(in the rows, 128 means zero)
Rows lie near named flat spaces through zero. A row that begins with a name and a colon came from that space; any other row is followed by the name of its block's space that it lies nearest.
por_das: [ 98  98 147 133 121 110 105 130 111 157  73 122 141 126 131 154 139 124
 173 118 125 154 131 100 110 138 154]
nobud_sesi: [139 164 143 135 141 141 181 119  81  46 161 157 123 164 141  77  87 171
  82 178 126 116  76 167  83 157  89]
vogo_gaf: [128 101 108 164 147 198 158 138  69  97 156 157 131 128 177 146  98 107
  63 118 155 120 140 116  74 176 151]
nobud_sesi: [114  81 123 149 122 152  86 126 148 114 155 134 151 103 133 121 111 133
 122  98 113 108 128 111 123 150 131]
por_das: [ 96 149 121 119 113 137 149  98  89  42 153 152 112 141 171 105  87 179
 108 169 139 135 120 142  55 189  84]
ragob_rilug: [111 116 128 135 130 137 114 126 114 113 128 126 140 126 141 127 132 125
 138 126 120 133 137 111 100 141 120]
nobud_sesi: [106 175 120 116 131 127 141 105 140  95 155 118 122 132 140  83 132 167
 131 177 126 133 132 160 113 134  59]
ragob_rilug: [110 180 156 117 130  51 189 115 113 142  76 146 117 150 117 110 130 186
 164 207 145 159  81 149 130 100 113]
ragob_rilug: [ 91 138 151 174  93 200  70 135  97  71 139 148 100 143 184 110 150 143
 139 101 175 128 166  46  75 180 125]
tepor_vami: [121 129 108 144 147 162 120 122 126 141 134 129 124 141 145 107 116 137
 127 129 158 113 145 110 134 136 120]
tepor_vami: [154 161 147 152 118 172  98 154 142 144 134 116 108 135 124 117 149 101
 109  87 156 117 151 112 151 108 134]
ragob_rilug: [188 151 120  94 145 119 142 114 128 135 129 156  84 156 111 123  90 100
  85 109 168  88 120 130 165  85 160]
por_das: [135 127  96 132 149 163 183 120 100 122 146 141 108 167 144 115  97 165
 104 164 151 114 109 158 146 177 130]
ragob_rilug: [183 145  99 103 137  90 161 126 138 105 158 147 112 153 100 120 107 135
 117 139 127  93 105 119 174  90 137]
vogo_gaf: [122 124  97 120 121 145 146 115 123  99 159 140 104 143 148 127 124 157
 127 148 140 118 134 124 137 168 124]
tepor_vami: [170 151  92 122 103 151 111 170 149 159 133  60 123 139 103 163 140  96
 136  78 118 139 179 129 164 130 123]
nobud_sesi: [128 113 144 140 110 106 102 141 161 164 105 115 138 125  97 127 134 148
 166 112 118 127 110 118 172 119 144]
vogo_gaf: [124 179 135 126 133 102 195 106 132 153 106 165  73 184 123  80 113 224
 148 209 190 118  72 153 199 133 130]
nobud_sesi: [ 76 109 171 148 148 106 136 108 105 111 105 151 168 112 140  96 120 161
 139 173 105 145  81 148  73 136 106]
por_das: [146 142 128 106 135  68 210 100 140 175 100 187  87 130 115 131  63 176
  85 174 186 114  65 183 184 104 173]
nobud_sesi: [104 176 145 115 144 110 140  97 130 126 114 138 117 131 139  85 120 153
 126 172 152 135 121 156 107 107  84]
vogo_gaf: [142 143 118 145 131 150 129 135 129 105 157 132 125 144 130 101 117 145
 117 130 137 108 125 117 136 132 112]
tepor_vami: [ 74 133 126 121 136  96 147 103 129 121 119 126 143 124 141 108 151 178
 177 195 111 153 118 140 111 142  86]
por_das: [133 138 106 110  91  88  94 151 137 109 123  82 149 110 115 171 147 102
 170  96  90 158 175  88  99 113 108]
por_das: [160 114  56 116 125 187 152 131 172 135 204 102  93 161 117 121 136 164
 123 134 124  90 138 164 235 188 125]
por_das: [113 187 136 102 109  93 120 113 109 112  87 116 106 150 137 118 110 148
 157 144 155 154 146 117  86 121  92]
tepor_vami: [120 171  78 116 139 123 179 107 113 114 142 135 104 150 156 113  91 173
 119 180 171 129 143 136 119 144  92]
por_das: [143 185 130 118 109 127 146 131 109 104 122 126  93 161 133 118 112 149
 121 139 159 136 132 131 118 136 111]
tepor_vami: [137 122 114 178 119 221 132 164  80 114 143 121 116 156 163 142 114 123
  94  95 163 127 153 104 106 196 148]
nobud_sesi: [133 118 174 144 130 104 119 130 120 147  88 155 144 108 116 128  84 115
  97 105 141 126  92 135 104  97 158]
vogo_gaf: [109 116 127  92 122  54 139 113 108 129  71 105 150 151 104 139  92 167
 188 157  91 158  97 146 106 146 114]
tepor_vami: [142  95 183 153 131 167 100 146 107 190  64 132 118 152 111 134 104 106
 115  74 154 121  97 138 151 145 196]
ragob_rilug: [145 114 131 138 108 154 103 166 138 138 138  81 156  99 113 167 146  77
 110  75  86 147 154 147 116 136 129]
tepor_vami: [ 85 165 137 143 123 125 139 110 128 124 117 136 118 133 151  91 122 187
 145 175 160 144 123 136 110 144  88]
vogo_gaf: [134  97 118 126 112 116  82 123 155 137 130 155 109 116 128 146 140 113
 150  88 152 102 149  53 161 104 175]
ragob_rilug: [134 203 125  94 119 144 141  94  88  34 158 162  60 174 170  91 123 143
 107 160 177 116 149 106  81 140  90]
tepor_vami: [142 168 153 156 139 138 160 131 115 104 150 180 109 124 146 102 133 127
  77 148 171 111 111 115 119  89 134]
ragob_rilug: [126 111 139 143 110 177  73 141 121 123 129 125 118 116 149 149 146  82
 118  68 143 126 171  84 105 141 152]
por_das: [168 125 154 146 127 158  65 181 121 153 108  79 162 108 107 166 165  17
 117  35  98 141 178  93 100  78 147]
vogo_gaf: [101 122 118 110 104  95 121 130 119 138  91  98 136 125 130 166 138 135
 178 131 111 168 150 117 104 149 123]
por_das: [121  61 159 171 115 117  77 175 131 143 116 122 190  68 117 186 189  58
 152  67  73 147 143  60 103  93 178]
ragob_rilug: [110 138 164 140 132 185 132 127  84 125 108 138  98 154 159 123 156 117
 116 133 156 143 132 135 103 167 141]
tepor_vami: [133 138 139 155 108 125 115 150 161 132 147 120 145  99 115 124 138 133
 120 114 118 128 126 128 141 109 118]
tepor_vami: [141  86 134 153 140 159  94 146 160 165 141 118 150 114 107 125 148 103
 128  89 109 105 125 121 174 117 153]
tepor_vami: [116 129 139 195 128 146  96 177 186 196 131  79 181  95 101 112 188 133
 168 114 105 139 140 115 179  93 106]
vogo_gaf: [176 131  99 149 138 119  85 183 165 138 160  57 204  93  83 141 147  60
 134  69  60 126 170 101 127  57  91]
vogo_gaf: [129 115 137  97 138  85 197  99 114 145  99 158 116 137 114 132  61 169
  95 172 131 131  58 214 138 152 150]
ragob_rilug: [131 172 142 103 113 136 107 110 129 127 112 136  75 146 141 119 137 119
 128 118 175 126 155 114 130 117 129]
por_das: [ 86  69 173 149 130 173  23 148 115 167  69  73 168 130 125 140 195  74
 208  66  83 155 164  80 101 151 141]
vogo_gaf: [113  67 173 138 180 117 147 121  74 179  47 131 175 153 107 121  80 128
 136 140 101 139  56 177 105 148 162]
ragob_rilug: [119  73 134 158 133 174  78 155 123 155 116  87 175 112 123 148 135  88
 137  73  91 137 147 122 109 155 139]
vogo_gaf: [138 130 132  97 106  87 113 112 158 114 133 136 118 113 109 129 111 134
 127 119 118 118 117 137 140 110 128]
vogo_gaf: [128 139 138 128 103 147  68 117 152  83 162 152  97 121 144 108 151 118
 129  96 151 100 157  68 128 114 127]
por_das: [ 73 112 137 116 125  72 139  95 107 101  98 149 147 119 144 123 107 176
 166 177 115 152 101 125  74 147 109]
nobud_sesi: [ 84 144 131 177 108 239  69 155  97  88 158 100 120 125 196 133 217  91
 144  97 146 155 222  55  63 178  99]
tepor_vami: [105 136 168 186 122 145 118 155  91 160  67 128 146 133 141 126  99 142
 130 113 166 154 118 107  86 140 141]
vogo_gaf: [121 204 127 178 107 221 103 148  80  11 198 135 107 143 197  87 145 124
  85 118 170 126 190  63  30 157  61]
ragob_rilug: [109 129 133 142 112 119 128 146 134 128 126  96 163 103 123 139 136 136
 138 132  94 159 130 151 102 141  99]
nobud_sesi: [ 89  53 148 167 141 182  81 146  93 162  92 120 161 113 154 164 167  78
 153  84 116 146 155  80  92 162 175]
por_das: [144 186 130 161 118 197 121 148  98  88 159 142  92 140 171 117 138 102
  79 104 189 121 176  84  90 127 118]
nobud_sesi: [135 106 182 136 114 102 107 163 121 215  31  98 142 130  88 174 142  94
 164  84 118 164 110 133 149 111 189]
ragob_rilug: [142  67 135 139 137 154  91 163 133 183 106  82 169 110 101 174 159  59
 140  66  77 139 144 131 144 129 166]
nobud_sesi: [140 147  92 120 150 135 162 147 128 159 132  74 148 138 115 140 153 114
 141 148 100 150 151 163 144 126  97]
nobud_sesi: [145 148 137 139 115 144 132 151 116 121 126 115 117 152 121 128 139 132
 132 121 130 133 126 124 137 139 130]
nobud_sesi: [118 118 170 192 152 147 135 176  96 159  92  90 207 113 112 123 122 113
 119 121  86 162 100 160  78 126 110]
[ 92 159 105 125  98 121 135 119 118  74 146 116 126 123 159 125 118 173
 143 159 129 155 152 123  74 168  73]
tepor_vami
[177 185  88  91 102 118 161 129 145  91 174 125  72 164 117 126 131 149
 120 143 146 110 140 131 180 125 115]
nobud_sesi
[149 139 189 128 120 140 113 134 118 184  64 142  95 136 115 139 108  93
  94  83 174 130 111 150 140 110 184]
por_das
[149 113 130 129 150 127 166 132 136 170 130 147 133  99 120 151 119  93
  72 123 135 122 113 169 149  99 164]
vogo_gaf
[103 130 123 166 108 187 116 123 145  98 184 172  91 115 174 109 163 155
 111 133 178 105 149  82 144 155 136]
por_das
[127 117 120 126 109  73 150 160 145 149 120  91 174  82 103 185 163 107
 150 130  68 172 134 144 122 104 126]
nobud_sesi
[157 154  91 107 121 118 163 132 139 131 147 115 110 137 119 142 110 136
 111 136 136 126 137 152 155 127 120]
tepor_vami
[137 193 106  99 138  69 221 103 148 156 123 147  94 142 116 107  96 193
 113 211 168 131  92 194 178 101 105]
tepor_vami
[128  81  96 109  96  98 109 121 189 133 167 135 136  62 120 173 125 116
 114  97 105 118 144 128 155 121 150]
por_das
[104  79 161 153 132 154  89 130 129 127 131 142 154  96 138 130 152 101
 123 102 108 125 124 113 105 134 148]
por_das
[150 129  98 180 129 185 125 193 131 150 156  56 187 105 119 151 130  92
 101  85  92 148 166 145 113 141  98]
vogo_gaf
[133 155  92 107 110 147 111 119 160 138 146 105  90 143 132 123 134 142
 143 121 155 120 169 124 168 142 110]
por_das
[108 106 136 196 138 186  96 160 116 129 140 119 162 128 145 111 158 128
 145 111 126 125 141  76 115 145 125]
nobud_sesi
[105  94 123 158 155 183  99 131 107  99 160 125 165 109 159 118 150  95
 117 115 106 123 155 101  76 144 110]
por_das
[142 124 152 133 123 146 119 138 152 195  96 123  95 158 102 123 154 137
 152 114 152 118 110 137 214 129 172]
por_das
[126 117  85 112 124  78 142 133 119  64 165 108 182  96 128 153 114 121
 134 142  62 145 142 119  64 121  83]
por_das
[177 104 165 125 156 138 150 138 141 229  79 135 112 144  81 137 105  96
  88  98 146 107  76 194 214 102 204]
por_das
[103  96 169 148 139 137 117 135 121 208  59 122 136 128 121 141 146 119
 153 118 139 149 112 139 147 134 171]
vogo_gaf
[112 119 167 122  98 106  97 140 133 168  70 108 126 115 115 164 158 108
 163 100 120 163 135 124 127 125 156]
nobud_sesi
[116 150 126 126 127 120 149 113 117  95 140 150 113 140 145 108 125 161
 130 164 143 126 118 122 115 135 110]
ragob_rilug
[140  86  94 121 128  79 127 128 185 163 148 132 159  74 101 158 115 117
 124 112 104 113 126 127 170  85 149]
ragob_rilug
[131  38 143 141 145 147  86 157 138 203  89  86 175 121  90 166 167  77
 171  75  67 134 122 128 170 137 183]
por_das
[150  84 145 125 142 140 125 136 138 191 100 124 133 124 100 149 116  95
 108  93 120 118 104 166 172 126 181]
por_das
[118 187 112  85 124 148 127  92 127  72 158 114  78 179 145  76 146 168
 152 173 139 122 147 144 130 161  62]
ragob_rilug

Rows lie near named flat spaces through zero. A row that begins with a name and a colon came from that space; any other row is followed by the name of its block's space that it lies nearest.
tanurzufi: [ 92 112 114 132 181 154 164 139 103 152  83 156 189 162  52  92 145  68
  98 135 144  81  72 113 128 112 198]
tanurzufi: [103 130 121 164 140 132  96 113 165 116 138 135  83 114 176 112 137 154
 111 122 149 116 157 154  96 128 123]
tanurzufi: [103 114 114  89 129 144 135 138  86 118  98 156 155 149 118 135 144 120
 153 139 125 111  90 102 133 152 142]
vikirol: [131 125 122 127 167 151 100 159 145  95 100 157 124 103 118 109 133 141
 125 135 147 131  98 122 123 125 141]
tanurzufi: [ 55 110 100 135 170 157 106 137 128 106  85 192 140 164 120 101 172 128
 145 143 160 111  88 123  99 147 156]
vikirol: [120 172 119 133 148 107 162  88 172 151 164  91 130 131  73 143 121 107
  70 149 140  89 124 145 124 106 156]
perelkazaz: [138 155 150 165 110 135 136 113 177 111 218  95  78  86 186 149 110 131
 117 119  97 134 154 133 156 128  62]
sekisroze: [ 73 114 110 142 124 139 122 134 111 109 119 162 109 162 142 108 133 120
 192 124 126 137 108 128 130  97  77]
sekisroze: [110 126 114 127  97 127 127 104 152 112 141  96  94 120 170 142 119 189
 120 137 129 106 152 148 135 151  73]
perelkazaz: [ 34 143 137 181 129 158 118 180 141 144 152 153 151 150 156  65 147  72
  93 103 181 125 152 102 108 128 151]
sekisroze: [153 158 142 123 154 103 156 129 170 152 145  78 165 149  43 134 107  98
  63 145 138 119 115 134 138 112 174]
vikirol: [129 116 138 180 156 169 137 145 114 141 122 170 136  76 144  89 146 101
  92  93 151 104 142 111  99 105 188]
vikirol: [102 131 136 120 170 135 105 164 162 104 138 126 137 180 100 115 123  78
 119 142 129 141  89 114 131 106 133]
sekisroze: [155 121 162 158 127 133 145 130 105 143 135 140 142  91 150 130 133 142
  96  92 140  98 155 125  94 167 213]
perelkazaz: [104 189 116 112  99  99 149  90 148 132 191 119 110 126 115 173 137 125
 129 145 143 125 145 119 106 113 127]
tanurzufi: [160 136 133 119 106 119 156 114 141 144 156  82 134 124 112 148 109 118
 109 136 102 137 139 127 162 112  91]
perelkazaz: [ 59 143  96 117  81 125 120 118 112 132 121 139 117 135 168 121 141 161
 169 140 143 127 139 135 147 170  63]
vikirol: [145 137 160 168 173 114 152 136 147 127 135 142 154 144  61 125 122 120
 135 120 128 131  87 146 129 142 188]
perelkazaz: [136 137 120 113 152 128 145 111 111 159 127 129 145 128  97 128 135  66
  92 132 125 100 121 115 114  92 180]
vikirol: [143 111 102  96  97 129 116  88  87  99 101 167  90  89 179 170 152 210
 186 132 121 119 137 131  99 159 113]
sekisroze: [165 128 137 115 157 127 141 141 130 157 117 105 168 135  72 118 119  71
  79 134 121 129 115 117 140  99 170]
sekisroze: [167 120 135  85  75 139 135  95  93 119 163 123 108  79 211 193 146 162
 125 123  95 112 168  98 116 179 126]
tanurzufi: [ 91 125 163 210 150 143 151 113 156 130 186 138 119 138 166 117 138 114
 118 103 111 102 128 149 131 175 145]
tanurzufi: [150 144 165 135 105 107 171 116 112 170 173  81 153 129 128 146 106  97
  82 106 113  96 155 127 133 155 178]
vikirol: [ 94 134  88  62  69 122 112 114 123 120 125 107 120 152 160 157 141 156
 148 164 125 146 146 111 146 146  44]
tanurzufi: [114 120 114 101 113 139 132 125 132 106 134 132 134 153 126 152 142 137
 165 155 103 154 102 111 162 144  66]
perelkazaz: [158 143 119 112 159 132 124 122 135 115 117 122 107  77 116 131 110 138
 111 138 124  97 102 139 139 119 138]
perelkazaz: [125  93 126 152 164 164 145 140 109 111 103 187 147 135  97 114 155 110
 147 116 133 128  96 103 101  87 165]
perelkazaz: [130 136 127 139 151 143 132 130 143 128 144 128 121 109 124 119 126  95
 104 128 125 118 122 120 131  95 130]
tanurzufi: [122 126 138  92  98 107 113 150  67 123 102 159 144 148 140 142 133 144
 184 114 140 141 126 113 103 170 167]
vikirol: [128 148 136 144 166 117 138 124 161 117 137 130 134 137  79 132 123 130
 136 144 123 128  83 149 148 145 138]
tanurzufi: [124 130 113 120 115 136 128 118 139 112 121 114 110  96 150 133 121 181
 120 139 133 105 130 140 145 155  93]
vikirol: [180 128 159 180 153 109 143  88 132 150 167 110  86 100 147 133 101 100
 120  96  88 108 146 167 120  96 153]
sekisroze: [ 79 162 117 121 155 115 103 155 152 109 121 138 126 157  96 105 116 114
 165 151 140 142  75 143 161 141  98]
vikirol: [171 126 112  86 126 106 102 107 122 112 100 114  91 106 134 152 113 169
 130 137 130 118 140 144  99 104 134]
sekisroze: [112 115  98 115  94 141 148 116 132 123 121 105 121 129 129 131 124 156
 118 140 135 117 145 120 136  92  69]
perelkazaz: [ 97 116 131 147 144 153 128 119 130  88 149 174 107 133 159 146 157 144
 149 120 131 107 114 114  88 140 152]
vikirol: [181 144 167 184 134 100 148  73 176 119 209  86  65  96 162 167  95 156
 132 112  74 118 143 182 144 142 103]
perelkazaz: [182 131 153 161 103 149 192  77 120 115 213 135  93  56 164 192 136 142
 124  99  91 103 157 103 103  98 139]
sekisroze: [149 137  92  84 102 124 118 108 157 131 120  85 117 110 123 145 126 154
  95 164 131 143 153 126 145 101  66]
sekisroze: [192  97 137 107  93 154 118 120  90 127 116 139 123  51 205 156 150 176
 110 111 113 128 176 105 113 178 145]
sekisroze: [131 113 157 157 136 116 127 100 115 136 164 126 100 153 178 140 124  99
 142 102  89 111 140 147 111 142 150]
perelkazaz: [149 125 159 180 128 115 176 168 116 177 124 138 205 170  22  91 124  62
 148 106 134 201 120 112 152  69 147]
sekisroze: [141 167 143 127 123 107 134 121 131 139 153 136 135 103 116 150 137 134
 110 122 153 124 145 123  95 152 194]
tanurzufi: [145 118  73  89 102 123  87 104 140 113  88 114  75 100 150 132 126 180
 129 151 147 145 169 138 104  55  57]
perelkazaz: [111 128 190 207 155 124 135 146 176 137 213 118 138 198 134 114 124  44
 141 107  81 179 118 136 160 138 113]
tanurzufi: [112 148 116 100 134 137  51 138 164  78 141 134  62  90 215 136 131 165
 126 142 140 128 140 132 112 160  96]
sekisroze: [126 160 104  90 134 135  99 147 139 136  96 127 144  74 125 113 139 146
  73 150 174 115 135 118 127 162 156]
perelkazaz: [100 105 111 110 113 124  94 147 122 124  80 127 137 165 141 106 132 158
 149 139 141 149 131 139 137 157  93]
tanurzufi: [128 159 150 180 130  83 164 105 193 187 183  47 148 181  68 113  96  76
  75 133 117 145 153 170 165  99 107]
vikirol: [141 133 125 139 124 105 149  84 108 155 132 112 108 118 134 135 111 126
 146 124  97 104 127 164 149 134 113]
vikirol: [135 123 105 112  90 154 120 152 109 152  92 127 148  71 148 101 141 147
  72 120 178 129 187  96 108 107 134]
[ 74 119 148 172 165 133 137 130 120 138 155 146 129 190 135 101 126  50
 158 112  95 114  90 140 145 130 133]
tanurzufi
[122 131  95 121 132 130 128 127 136 146 100 142 146 138  74 112 149 105
 113 143 162 154 140 111 102  49 130]
sekisroze
[121 137  99  83 151 108  90 162 140 127  56 125 155 157  56 100 122 135
 115 157 178 146 107 132 115 102 150]
perelkazaz
[177 153 144 110 111  88 134  88 139 152 180  76 105 126 138 171 107 103
 108 131  92 133 159 141 130 116 127]
sekisroze
[151 149 154 126 128  95 148 150 141 154 149  98 173 176  54 129 107  75
 141 137 108 184 106 126 173 116 118]
tanurzufi
[197  73  93  88 118 128 131  77 122 121  94 105 106 143 117 163 127 145
 183 166  45 178 109 143 185  78   4]
perelkazaz
[113 113 143 156 113 141 141 143  98 137 121 146 143 119 155 109 131 138
 140 102 132 118 136 126 133 165 140]
perelkazaz
[108 130 135 147 109 141 140 148 135 165 150  83 142 129 149  91 109  78
  64 111 136 113 169 117 145 101 113]
vikirol
[ 92 147  96  64  74 110 132 129 133 137 118  90 159 170 102 148 132 150
 119 168 150 142 139 110 146 147  81]
vikirol
[158 142  89  35  76 124  88 131 120  85  96  95  83  61 178 162 102 223
 142 160 130 123 137 125 156 155  43]
tanurzufi
[138 153  90  64  89  96 112  98 151 114 115  85 105 120 123 167 114 201
 147 177 123 141 127 152 165 158  44]
vikirol
[153 133 116 125 142 130 152 130 135 155  91 116 169 105  58 113 130 134
  65 136 167 111 134 124 114 101 182]
tanurzufi
[186 121 159 109 105  58 129  84 121 110 152 102  98 184 121 199 101 173
 221 132  65 169 115 172 136 162 101]
vikirol
[152 131 114  84  97 129 114 100 161 107 143  83 105  98 173 173 129 195
  96 160 112 120 150 133 148 185  77]
sekisroze
[147  75 133 107 171 134 105 128 123 125  92 135 148 195 110 131 147  90
 111 135 110 134 113 120  92 108 180]
perelkazaz
[122 126 113 143 160 161 153 166  96 143  77 178 173  94  59  81 141  95
 101 112 182 109 109  93  98  61 203]
perelkazaz
[137 103 130 143 107 132 132 118 125 112 131 131 109 130 152 138 128 163
 163 120 111 145 139 134 131 124  84]
sekisroze
[116 128 145 149 134 141 127 137 152 127 172 113 119 142 152 123 126  85
  93 115 124 124 148 113 114 100 132]
vikirol
[136 133 126 117 144 125 124 141 138 113 106 134 139 124  93 129 127 153
 119 136 152 123 111 128 115 132 158]
vikirol

Rows lie near named flat spaces through zero. A row that begins with a name and a colon came from that space; any other row is followed by the name of its block's space that it lies nearest.
sinu_dirur: [125  97 127  97 129 124 126 106 147 119 143 134 119 109 129 128 117 163
 143 125 108 139  98 143 134 116 137]
refe_kidum: [119 108 157 100 106 141 210 149  77  98 114 155  90 131 147 166 166 158
 174 159 118  96  91 132 151 121 155]
rap_ligu: [133 102  76 135 146 135  87 174 113 116 133  62 186 129 105 111  80 114
 107 105 121 173 128  92 106 191 130]
sinu_dirur: [121 109  76 118 150 104 117 138 143 110 133  65 184 102  72 103  85 143
 119 121 150 178 105  96 116 149 153]
sinu_dirur: [137 118 160 137 122 119 122  77 123 153 123 120 190  91  58 113 106 144
 121  49 131 161 103 125 146 104 168]
rap_ligu: [145 118 120 122 131 148 101 149 119 122 177  78 159 137 135 148 103 138
 126  89 118 152 109 111 126 164 110]
sinu_dirur: [135 130 137 133 132 112 128 105 131 135 130  93 194 113  61 111  93 130
 125  67 146 165 112 111 130 127 166]
vevut_bebe: [131 123 127 136 119 136 138 150 103 118 119 121 117 137 142 137 130 117
 138 126 118 121 131 121 124 145 132]
rap_ligu: [129 168 155 107 144 122 166 122 136 130 179 105 180 147  85 145 131 150
 133 121 184 142 100 114 143 118 133]
sinu_dirur: [136 106 132 124  98 113 168  98 126 106 158  86 133  71  76 147 112 168
 162  64 122 138  69 112 147  89 169]
rap_ligu: [134 110 114  95 136 181 128 206 116 105 179 125 138 189 164 151 116 111
 126 138  92 113 128 124 116 190  89]
rap_ligu: [114 103 121 148 134 131  74 109 135 158  63 204  88 118 164  88 142 104
  96 166  88 115 175 164 117 120 111]
sinu_dirur: [125  68 109  87 149 179 123 190  90 124 128 122 221 141  89 119 105 134
  98 114  96 155 103 112 135 197 128]
refe_kidum: [135 157 175 128 121 144 165 140 130 129 139 160 165 187  89 118 106  75
 135  76 123 111 151 134 120 132 155]
rap_ligu: [113 131 122 153 143 125 114 141 111 136 130 144 133 140 120 108 121 110
 113 148 136 144 143 124 114 135 131]
vevut_bebe: [140 118 139 120 112 134 137 126 124 117 138 115 122 128 135 143 118 133
 149  94 108 124 114 129 131 131 138]
vevut_bebe: [158 143 199 124 116 148  91  75 163 158 185 156 149 163 126 130  90 110
 133  19  90 132 134 162 128 113 125]
refe_kidum: [135 103 105  94  95 136 216 167 139  67 162  82 151 118  56 143  92 125
 169  69 105 108  83  99 131 125 173]
rap_ligu: [131  88 103  93 148 161 109 171 123 120 151 106 194 141 105 122  96 134
 108 111 104 154 109 115 125 181 119]
sinu_dirur: [121 123 119 126 114  93 180 117 114  95 122  89 108  93 106 141 127 161
 171 132 152 137  89 108 134 105 175]
sinu_dirur: [126 114 158 103 141 195 141 210  61 129 120 178 143 211 183 150 153 102
 119 167  98 105 147 136 128 204 101]
rap_ligu: [117  83 125 121 153 129 100 115 130 136 166 127 216 116  38  84  60 138
 109  68 111 197  96 121 120 137 170]
refe_kidum: [134 142 146 159 112 142 116 129 143 137 145 166 112 159 124 112 107  70
 122  83  93 105 167 143 109 117 124]
vevut_bebe: [139 163 157 156 113 154 133 165 101 122 176 138  81 191 188 162 136  88
 147 123 116  98 154 129 113 146 100]
vevut_bebe: [125 138  68 112 156  97  85 117 183 136  54  99 146 105 134  92 131 125
  92 181 160 136 164 125 118 143 108]
rap_ligu: [144  98 160  69 115 145 123  74 181 140 125 168 135 109 126 130 127 159
 132  82  82 108 106 171 153 100 123]
refe_kidum: [123 126 110 158 126 115 119 147 107 108 153  99 102 134 141 130 104 118
 147 128 127 148 126 111 106 141 141]
vevut_bebe: [125 117 123 118 126 102 124  93 153 115 148 119  94 103 137 130 116 161
 153 129 126 142 103 137 126 101 142]
refe_kidum: [139 121 116 108 103 129 159 130 145 104 128 105 103 107 135 151 137 142
 149 116 115  99 110 125 139 115 125]
refe_kidum: [103  68  66  65 155  98 136 109 171 108  78 116 160  59  78  91 118 190
 119 179 135 158  86 129 139 118 156]
sinu_dirur: [112 125  90 146 152 123 107 172  93 117 135 103 117 139 159 129 131 131
 121 191 149 153 132 106 110 166 113]
refe_kidum: [141 129 141 100 102 134 168 125 131 110 116 123  89 120 162 165 158 148
 159 130 118  88 112 136 147 116 123]
rap_ligu: [129 114 100 141 126 129 135 160  85 113 128  72 145 105 120 145 130 145
 129 131 142 147 104  92 132 153 132]
sinu_dirur: [133 149 140 143 107 134 158 137 117 127 112 139 103 133 137 143 155 108
 134 129 130  91 143 127 135 115 122]
vevut_bebe: [121 137 223 143  98 111 167  38 112 161  80 233  69 108 135 128 173 144
 158 117 118  96 126 180 157  43 172]
vevut_bebe: [121 131 138 137 142 117 118 105 140 146 134 139 177 125  69  95 101 119
 111  98 140 158 129 128 124 115 153]
vevut_bebe: [128 129 113  99 117  96 178 109 159  89 171  75 119  96  96 148 113 173
 171 116 152 136  74 113 136  95 158]
refe_kidum: [124 115  70 150 112 108 160 168 122  75 174  48 124 104  82 132  83 121
 156 101 130 146  99  80 107 132 160]
rap_ligu: [149 115 124  79 129 170 112 151 143 129 133 121 137 144 176 158 147 143
 116 132 103 102 125 139 143 164  75]
sinu_dirur: [112 145 109 122 141 112 140 156 124 104 114 135  67 160 192 135 148 125
 149 216 148 115 147 131 110 144 119]
vevut_bebe: [120 130 124 188 163 140  57 164 103 153 169 127 219 186  63  66  42  48
  82  64 118 198 171 105  79 184 148]
refe_kidum: [128 154 138 144 128 114 110 104 138 146  96 150  87 130 170 127 155 121
 124 160 141 112 158 144 127 112 111]
vevut_bebe: [129 105 112 125 130 149 147 174 102 106 190  83 188 134  70 135  89 128
 129  82 121 157  92  93 125 157 144]
refe_kidum: [144 117 119 138 112 144  98 130 141 128 159 116 110 122 147 138 115 119
 124  91  93 119 131 131 123 130 102]
[130  73 108 107 115 151 123 140 125 111 152 126 114 100 133 139 119 154
 134 112  77 126  95 132 135 131 120]
refe_kidum
[123  80 129  89 117 135 161 127 115 100 146 129 108 103 132 150 129 178
 162 130 100 129  74 134 144 120 148]
sinu_dirur
[124 172 150 187 127 116 126 144  86 131 144 127  98 171 154 133 127  89
 141 136 153 135 159 115 105 137 137]
refe_kidum
[143 152 123 121 132 120 101 105 175 143 119 110 148 127 125 119 121 118
 110 107 139 125 149 133 127 125 109]
refe_kidum
[137 117 128 139 123 155 111 144 130 134 173 125 161 138  97 122  98 104
 111  71  99 134 128 122 122 138 118]
refe_kidum
[119 118 119 141 148 119 112 125 129 140 126 119 207 123  47  84  83 110
 102  88 137 174 129 112 117 138 163]
vevut_bebe
[121 102 125 124 117 111 136  94 143 129  79 155 118  90 102 102 124 133
 132 119 108 124 126 143 133  98 160]
rap_ligu
[164 149 181 143 110 188  98 141  90 161 189 120 142 159 175 185 154 125
 112  69 109 109 127 129 150 151  65]
refe_kidum
[138  83 107  64  92 134 189 129 143  81 111 104  78  78 153 173 157 188
 174 139  96  84  73 133 158 110 131]
refe_kidum
[137  92  73 122 125 143 101 185 109  94 132  70 104 131 183 147 111 130
 138 141  95 135 123 107 110 188 107]
vevut_bebe
[144 138 159 101 105 144 174 134 126 112 130 128 118 149 142 160 141 128
 158 103 118  93 118 134 142 128 133]
refe_kidum
[120 110 133 117 131 145 159 152 124 119 150 142 187 145  54 106  92 106
 123  87 113 138 116 120 124 135 160]
refe_kidum
[140 125 144 113 127 153 112 132 131 134 165 132 127 146 155 148 129 137
 127 113 110 123 121 139 133 139 100]
rap_ligu
[116 137  73 165 170 136  67 194 119 135 147  97 188 171 106  86  83  70
  75 145 144 172 173  94  85 195 106]
vevut_bebe
[124 122 154 137 134 142  91 103 125 163 116 188 111 131 157 118 148 128
 106 142 109 122 147 159 133 116 105]
vevut_bebe
[120 129 115 124 152 112  75  84 159 167  77 156 123  94 151 104 159 151
  88 182 146 134 149 151 138 110  96]
refe_kidum
[116 110  96 135 146 124 120 143 131 126 149 108 185 114  60  98  93 123
 105 113 135 164 116 106 119 136 144]
refe_kidum
